Here is a tiny trained network, its code and every weight. The questions are about switching its units off for an input and a class, where a switched-off unit gives its printed mean instead of its output.

import numpy as np


def w(rows, s, z=0):
    codes = np.array(rows[::2]) - 128.0
    scale = np.full(codes.shape[1], s)
    scale[-1] = z or s
    return codes * scale


def norm(h):
    return h / np.sqrt((h * h).mean(-1, keepdims=True) + 1e-5)


def f(y):
    return np.maximum(y, 0)


def log_softmax(a):
    a = a - a.max(-1, keepdims=True)
    return a - np.log(np.exp(a).sum(-1, keepdims=True))


def net(x, mask):
    res = np.array(x, float).reshape(1, 2) / 4 @ E
    u = 0
    for l in range(3):
        y = f(norm(res) @ A[l][:, :-1].T + A[l][:, -1])
        res = res + np.where(mask[u : u + 3], y, B[l][:, -1]) @ B[l][:, :-1]
        u += 3
    return log_softmax(norm(res)[-1] @ U[:, :-1].T + U[:, -1])


A, B = {}, {}
E = w([
[189,137,207,35,213,60,198,34],'x0',
[177,211,4,170,99,245,255,3],'x1',
],0.0083)
A[0] = w([
[145,142,87,188,120,173,169,88,118],'0.n1',
[122,213,97,1,120,177,153,23,65],'0.n2',
[66,52,82,147,56,245,40,135,4],'0.n3',
],0.0051,0.0027)
B[0] = w([
[141,72,254,90,153,62,147,237,251],'0.n1',
[200,43,117,75,160,114,33,183,255],'0.n2',
[157,190,87,116,103,153,44,78,240],'0.n3',
],0.0094,0.0042)
A[1] = w([
[199,77,63,165,146,164,220,82,43],'1.n1',
[124,132,128,125,234,149,167,5,73],'1.n2',
[115,137,118,62,175,122,172,76,3],'1.n3',
],0.012,0.0041)
B[1] = w([
[15,65,245,224,204,2,118,173,255],'1.n1',
[33,138,198,220,62,102,24,105,227],'1.n2',
[110,109,78,84,72,163,218,6,202],'1.n3',
],0.0097,0.0049)
A[2] = w([
[159,155,164,90,72,103,181,3,254],'2.n1',
[190,189,209,94,174,133,158,50,34],'2.n2',
[166,109,89,62,149,112,76,142,83],'2.n3',
],0.013,0.0021)
B[2] = w([
[151,179,36,88,62,229,128,174,254],'2.n1',
[148,74,85,254,54,217,62,172,210],'2.n2',
[149,134,112,65,100,133,225,96,240],'2.n3',
],0.015,0.0057)
U = w([
[111,143,69,243,46,255,53,148,220],'0',
[69,8,230,206,199,50,117,185,246],'1',
[253,174,56,39,47,231,226,129,126],'2',
[117,206,109,112,247,217,207,39,2],'3',
],0.01,0.0068)

Each question gives the input, the list of numbers given to net, and the class t.
The units are the neurons (one row each of A and B). Each row of codes is followed by its name. A weight is (code - 128) times the scale printed after its matrix; where a second scale follows, it is the last column's (A, B and U).
mask holds one flag per neuron, layer by layer. A switched-off neuron (its flag False) gives its mean, the last column of its row in B, instead of its output. The means were averaged over made-up inputs and are rounded, as every weight is.
A unit's drop is (log p(t) with every unit on - log p(t) with that unit switched off) / (log p(t) with every unit on - log p(t) with every unit switched off).
The circuit of an input: a set's keep is (log p(t) with only the set's units on - log p(t) with every unit switched off) / (log p(t) with every unit on - log p(t) with every unit switched off). Starting from all 9 units, units are removed one at a time, each time the one whose removal leaves the highest keep (on an exact tie, the one counted first), for as long as the keep stays at least 0.8.
units of the circuit, in order: the units of the circuit, biggest drop first
k most important neurons of layer l: the k neurons of layer l with the biggest drops, biggest first
drop when u is switched off: that unit's drop, to one decimal
input [1,2], class 2: units of the circuit, in order	0.n2, 2.n3
input [3,6], class 1: units of the circuit, in order	1.n1
input [4,1], class 0: 2 most important neurons of layer 0	0.n1, 0.n3
input [3,-3], class 2: 2 most important neurons of layer 2	2.n1, 2.n3
input [4,-1], class 0: 2 most important neurons of layer 2	2.n2, 2.n3
input [0,1], class 2: 2 most important neurons of layer 1	1.n1, 1.n2
input [-2,4], class 1: drop when 2.n1 is switched off	0.2
input [-3,8], class 1: drop when 1.n1 is switched off	0.4
input [8,3], class 0: drop when 1.n3 is switched off	0.1
input [0,5], class 1: drop when 1.n3 is switched off	0.0
